Here is a tiny trained network, its code and every weight. The questions are about switching its units off for an input and a target symbol, where a switched-off unit gives its printed mean instead of its output.

import numpy as np


def w(rows, s, z=0):
    codes = np.array(rows[::2]) - 128.0
    scale = np.full(codes.shape[1], s)
    scale[-1] = z or s
    return codes * scale


def f(y):
    return y / 2 * (1 + np.tanh(0.7978845608 * (y + 0.044715 * y**3)))


def softmax(a):
    e = np.exp(a - a.max(-1, keepdims=True))
    return e / e.sum(-1, keepdims=True)


def log_softmax(a):
    a = a - a.max(-1, keepdims=True)
    return a - np.log(np.exp(a).sum(-1, keepdims=True))


def net(x, mask):
    ids = ['ΓΘΠΩαβηστψ'.index(c) for c in x.split()]
    T = len(ids)
    res = E[ids] + P[:T]
    q, k, v = (res @ M[0].T for M in (Q, K, V))
    z = softmax(np.where(np.tri(T) > 0, q @ k.T / 4**0.5, -1e9)) @ v
    res = res + np.where(mask[0], z, O[0][:, -1]) @ O[0][:, :-1]
    y = f(res @ A[0][:, :-1].T + A[0][:, -1])
    res = res + np.where(mask[1:25], y, B[0][:, -1]) @ B[0][:, :-1]
    return log_softmax(res[-1] @ U[:, :-1].T + U[:, -1])


Q, K, V, O, A, B = {}, {}, {}, {}, {}, {}
E = w([
[117,120,66,114],'Γ',
[120,194,103,26],'Θ',
[78,79,126,35],'Π',
[89,69,91,212],'Ω',
[161,69,148,82],'α',
[147,141,112,195],'β',
[122,88,113,57],'η',
[111,208,114,85],'σ',
[236,251,116,146],'τ',
[127,113,143,97],'ψ',
],0.016)
P = w([
[146,96,160,107],'0',
[149,76,167,147],'1',
[139,109,149,171],'2',
[138,154,95,147],'3',
[222,76,78,95],'4',
[77,156,145,64],'5',
[229,88,22,68],'6',
[113,114,107,62],'7',
[92,178,51,114],'8',
[208,140,2,84],'9',
],0.0098)
Q[0] = w([
[92,175,204,153],'h1',
[221,99,2,224],'h1',
[140,219,87,115],'h1',
[142,20,165,49],'h1',
],0.0093)
K[0] = w([
[192,78,218,120],'h1',
[15,201,163,160],'h1',
[66,121,62,108],'h1',
[78,164,1,48],'h1',
],0.0066)
V[0] = w([
[131,223,117,254],'h1',
[221,170,248,117],'h1',
[57,50,20,72],'h1',
[31,241,147,81],'h1',
],0.0068)
O[0] = w([
[108,75,109,179,3],'h1',
[183,136,54,143,154],'h1',
[189,166,245,207,179],'h1',
[14,160,201,156,129],'h1',
],0.012,0.004)
A[0] = w([
[94,142,156,119,55],'n1',
[70,89,186,134,94],'n2',
[197,95,127,126,212],'n3',
[167,159,102,101,121],'n4',
[65,150,164,110,166],'n5',
[148,166,96,112,115],'n6',
[249,146,167,171,170],'n7',
[200,151,67,148,109],'n8',
[136,155,155,100,75],'n9',
[137,61,172,133,163],'n10',
[169,152,169,94,104],'n11',
[102,168,92,177,240],'n12',
[59,96,122,115,222],'n13',
[79,112,129,87,194],'n14',
[142,88,118,127,252],'n15',
[72,136,91,90,243],'n16',
[138,150,117,105,137],'n17',
[108,146,176,111,73],'n18',
[185,90,134,105,149],'n19',
[135,53,133,130,196],'n20',
[147,96,146,51,88],'n21',
[155,155,189,107,111],'n22',
[157,148,112,107,112],'n23',
[122,105,186,157,197],'n24',
],0.015,0.0031)
B[0] = w([
[121,125,72,166,132],'n1',
[147,202,143,100,135],'n2',
[132,169,143,132,208],'n3',
[148,65,165,169,214],'n4',
[82,150,96,191,153],'n5',
[114,140,178,168,189],'n6',
[77,86,66,82,252],'n7',
[184,124,138,152,225],'n8',
[114,73,95,67,170],'n9',
[50,176,138,173,150],'n10',
[126,68,99,174,216],'n11',
[167,34,142,80,157],'n12',
[233,109,232,191,138],'n13',
[168,217,120,175,148],'n14',
[150,174,171,80,157],'n15',
[144,207,189,114,164],'n16',
[114,112,148,161,171],'n17',
[62,83,82,153,150],'n18',
[74,159,189,155,194],'n19',
[123,205,105,121,152],'n20',
[187,125,106,136,201],'n21',
[166,88,112,182,202],'n22',
[101,144,173,166,184],'n23',
[2,154,46,136,140],'n24',
],0.0065,0.012)
U = w([
[88,52,34,184,101],'Γ',
[46,181,200,144,198],'Θ',
[119,78,185,33,113],'Π',
[53,126,129,197,28],'Ω',
[38,66,166,139,214],'α',
[76,10,185,83,2],'β',
[185,45,191,150,200],'η',
[145,136,3,18,175],'σ',
[93,83,145,94,34],'τ',
[164,195,113,16,80],'ψ',
],0.0074,0.0019)

Each question gives the input, a string of symbols that net reads in full, and the target symbol t.
The units are the heads (4 rows each of Q, K, V and O) and the neurons (one row each of A and B). Each row of codes is followed by its name. A weight is (code - 128) times the scale printed after its matrix; where a second scale follows, it is the last column's (O, A, B and U).
mask holds one flag per unit, heads first, then neurons. A switched-off unit (its flag False) gives its mean, the last column of its rows in O or B, instead of its output. The means were averaged over made-up inputs and are rounded, as every weight is.
A unit's drop is (log p(t) with every unit on - log p(t) with that unit switched off) / (log p(t) with every unit on - log p(t) with every unit switched off).
The circuit of an input: a set's keep is (log p(t) with only the set's units on - log p(t) with every unit switched off) / (log p(t) with every unit on - log p(t) with every unit switched off). Starting from the 12 units with the biggest drops (on a tie, the unit counted first), units are removed one at a time, each time the one whose removal leaves the highest keep (on an exact tie, the one counted first), for as long as the keep stays at least 0.8.
units of the circuit, in order: the units of the circuit, biggest drop first
most important unit: the unit with the biggest drop
top k neurons: the k neurons with the biggest drops, biggest first
drop when u is switched off: that unit's drop, to one decimal
input β τ α, target ψ: top 3 neurons -> [n20 n15 n11]
input α τ τ τ Θ τ τ β β, target η: most important unit -> n13
input ψ τ Θ ψ τ σ, target ψ: units of the circuit, in order -> [h1 n16 n11]
input τ Θ α Γ α Π, target η: top 2 neurons -> [n7 n21]
input Γ α Ω τ α Γ α τ, target η: units of the circuit, in order -> [n4 h1]
input η η α η τ η α Θ, target η: units of the circuit, in order -> [h1 n4 n22 n11]
input β Γ Γ τ β τ, target η: units of the circuit, in order -> [n8 n4 h1]
input α α σ, target η: units of the circuit, in order -> [h1 n4 n8]
input Ω ψ σ η α η α Π, target η: units of the circuit, in order -> [h1 n22]
input Π α α η Π σ Π σ, target Γ: top 3 neurons -> [n11 n22 n18]
input σ α τ α ψ σ α Γ σ Γ, target Θ: units of the circuit, in order -> [h1 n16]
input σ Θ σ ψ, target Θ: top 2 neurons -> [n7 n11]
input α α α σ, target η: top 3 neurons -> [n4 n8 n6]
input ψ σ Π, target Θ: most important unit -> n7
input τ α τ τ σ α τ α τ ψ, target ψ: top 2 neurons -> [n16 n11]
input ψ Θ Π α β α α σ σ ψ, target Θ: drop when n10 is switched off -> 0.0
input α α α τ Γ, target ψ: drop when n3 is switched off -> 0.1
input σ β α σ α, target Θ: drop when n10 is switched off -> 0.1
input α Π Θ σ η, target Θ: drop when h1 is switched off -> 0.5
input α Γ α τ Θ, target η: most important unit -> n4
